Below is a small trained network, with its code and all its weights. Each question gives an input and a target symbol and asks what happens when units are switched off, that is, made to give their printed mean instead of their output.

import numpy as np


def w(rows, s, z=0):
    codes = np.array(rows[::2]) - 128.0
    scale = np.full(codes.shape[1], s)
    scale[-1] = z or s
    return codes * scale


def norm(h):
    return h / np.sqrt((h * h).mean(-1, keepdims=True) + 1e-5)


def f(y):
    return np.maximum(y, 0)


def softmax(a):
    e = np.exp(a - a.max(-1, keepdims=True))
    return e / e.sum(-1, keepdims=True)


def log_softmax(a):
    a = a - a.max(-1, keepdims=True)
    return a - np.log(np.exp(a).sum(-1, keepdims=True))


def net(x, mask):
    ids = ['ΓΔαβεζηθλμστφψ'.index(c) for c in x.split()]
    T = len(ids)
    res = E[ids] + P[:T]
    r = norm(res)
    for j in range(3):
        rows = slice(2 * j, 2 * j + 2)
        q, k, v = (r @ M[0][rows].T for M in (Q, K, V))
        z = softmax(np.where(np.tri(T) > 0, q @ k.T / 2**0.5, -1e9)) @ v
        o = O[0][rows]
        res = res + np.where(mask[j], z, o[:, -1]) @ o[:, :-1]
    y = f(norm(res) @ A[0][:, :-1].T + A[0][:, -1])
    res = res + np.where(mask[3:7], y, B[0][:, -1]) @ B[0][:, :-1]
    return log_softmax(norm(res)[-1] @ U[:, :-1].T + U[:, -1])


Q, K, V, O, A, B = {}, {}, {}, {}, {}, {}
E = w([
[62,134,166,137,173,136],'Γ',
[87,180,173,107,128,212],'Δ',
[73,164,132,116,166,136],'α',
[185,4,199,166,146,125],'β',
[174,19,205,144,165,115],'ε',
[142,103,134,192,54,120],'ζ',
[146,94,129,75,188,147],'η',
[140,126,143,203,93,33],'θ',
[32,52,154,145,78,137],'λ',
[171,109,93,90,185,45],'μ',
[140,151,155,243,185,30],'σ',
[149,193,20,195,158,186],'τ',
[94,106,76,112,91,162],'φ',
[139,181,195,37,63,79],'ψ',
],0.012)
P = w([
[2,210,212,154,131,198],'0',
[48,196,205,156,140,169],'1',
[73,183,185,148,151,139],'2',
[73,167,160,146,148,124],'3',
[85,144,130,138,153,110],'4',
[85,147,95,140,130,99],'5',
[88,137,111,126,145,107],'6',
[88,109,156,148,163,114],'7',
],0.007)
Q[0] = w([
[177,57,206,214,98,58],'H1',
[160,130,75,78,87,87],'H1',
[64,142,37,49,157,176],'H2',
[212,180,86,104,77,134],'H2',
[2,156,100,144,179,168],'H3',
[175,116,130,84,132,140],'H3',
],0.0093)
K[0] = w([
[140,175,37,102,86,74],'H1',
[158,205,114,127,194,126],'H1',
[126,120,254,195,209,216],'H2',
[46,205,197,86,134,136],'H2',
[94,182,30,166,99,223],'H3',
[135,56,158,153,123,138],'H3',
],0.007)
V[0] = w([
[153,111,96,180,235,163],'H1',
[125,70,97,129,89,225],'H1',
[182,67,148,255,110,142],'H2',
[96,250,91,185,124,141],'H2',
[26,169,106,67,75,201],'H3',
[149,82,203,19,43,58],'H3',
],0.0077)
O[0] = w([
[84,27,92,229,180,241,82],'H1',
[216,45,67,68,97,189,110],'H1',
[167,113,203,202,90,171,253],'H2',
[225,218,9,130,173,67,106],'H2',
[143,55,209,77,135,133,143],'H3',
[2,233,137,37,55,120,121],'H3',
],0.0067,0.0054)
A[0] = w([
[151,59,225,160,37,64,97],'N1',
[246,47,144,150,27,47,251],'N2',
[79,187,137,46,67,93,60],'N3',
[2,170,107,113,119,22,162],'N4',
],0.0053,0.0027)
B[0] = w([
[54,182,85,133,41,158,255],'N1',
[145,154,21,42,108,176,254],'N2',
[199,96,230,33,160,111,163],'N3',
[95,3,16,72,128,127,197],'N4',
],0.0056,0.006)
U = w([
[123,165,190,126,202,111,4],'Γ',
[173,234,197,76,187,187,32],'Δ',
[136,174,135,100,208,129,27],'α',
[103,60,191,141,94,219,126],'β',
[76,78,191,129,112,178,135],'ε',
[164,200,102,111,48,200,161],'ζ',
[108,129,128,108,147,168,142],'η',
[95,232,130,189,96,69,126],'θ',
[103,119,133,98,77,138,83],'λ',
[11,103,37,126,181,107,78],'μ',
[162,150,162,221,145,88,146],'σ',
[226,78,49,185,195,167,185],'τ',
[185,83,43,51,119,135,190],'φ',
[91,169,146,1,111,42,142],'ψ',
],0.0098,0.0028)

Each question gives the input, a string of symbols that net reads in full, and the target symbol t.
The units are the heads (2 rows each of Q, K, V and O) and the neurons (one row each of A and B). Each row of codes is followed by its name. A weight is (code - 128) times the scale printed after its matrix; where a second scale follows, it is the last column's (O, A, B and U).
mask holds one flag per unit, heads first, then neurons. A switched-off unit (its flag False) gives its mean, the last column of its rows in O or B, instead of its output. The means were averaged over made-up inputs and are rounded, as every weight is.
A unit's drop is (log p(t) with every unit on - log p(t) with that unit switched off) / (log p(t) with every unit on - log p(t) with every unit switched off).
The circuit of an input: a set's keep is (log p(t) with only the set's units on - log p(t) with every unit switched off) / (log p(t) with every unit on - log p(t) with every unit switched off). Starting from all 7 units, units are removed one at a time, each time the one whose removal leaves the highest keep (on an exact tie, the one counted first), for as long as the keep stays at least 0.8.
units of the circuit, in order: the units of the circuit, biggest drop first
unit that matters most: the unit with the biggest drop
k most important neurons: the k neurons with the biggest drops, biggest first
which heads matter: for each layer, one digit per head in row order, 1 if its drop is at least 0.15 and else 0, layers parted by /
input β φ β μ ζ, target μ: units of the circuit, in order => (H2 N4 H1)
input ψ β λ ζ β Δ θ ζ, target θ: units of the circuit, in order => (H1)
input θ β λ β ε Γ μ θ, target μ: which heads matter => 010
input ψ σ ζ Δ, target Δ: units of the circuit, in order => (H2 H3)
input μ β θ τ τ τ ζ ζ, target τ: units of the circuit, in order => (H2 H1)
input ζ β μ ε, target μ: which heads matter => 011
input β β τ ε ζ, target τ: units of the circuit, in order => (H1 H2)
input Γ ζ θ Γ β, target θ: units of the circuit, in order => (H1 H3)
input ψ ζ η β φ ζ, target φ: which heads matter => 010
input α φ ψ θ β, target ψ: units of the circuit, in order => (H1 H3)
input τ μ ε β, target μ: which heads matter => 011
input ζ φ ζ ε Γ σ, target τ: units of the circuit, in order => (H2 H3)
input ψ Δ Δ θ ζ Δ, target Δ: which heads matter => 011
input τ τ φ, target τ: unit that matters most => H3
input λ ζ τ φ, target τ: which heads matter => 001
input ψ Γ τ σ β, target τ: which heads matter => 110
input Δ φ λ ε, target φ: which heads matter => 110
input λ α ζ Δ ε ε ψ ζ, target ψ: units of the circuit, in order => (H1 H2)
input σ β τ σ θ λ, target τ: which heads matter => 001
input ζ ζ θ μ β ε, target μ: unit that matters most => H3
input θ β β λ ε ε ζ ζ, target ζ: which heads matter => 110
input μ σ η β μ τ, target τ: which heads matter => 001
input θ θ θ ε φ β, target φ: which heads matter => 110
input β β τ ε, target τ: which heads matter => 110
input μ ζ σ ε, target σ: 2 most important neurons => (N2 N1)
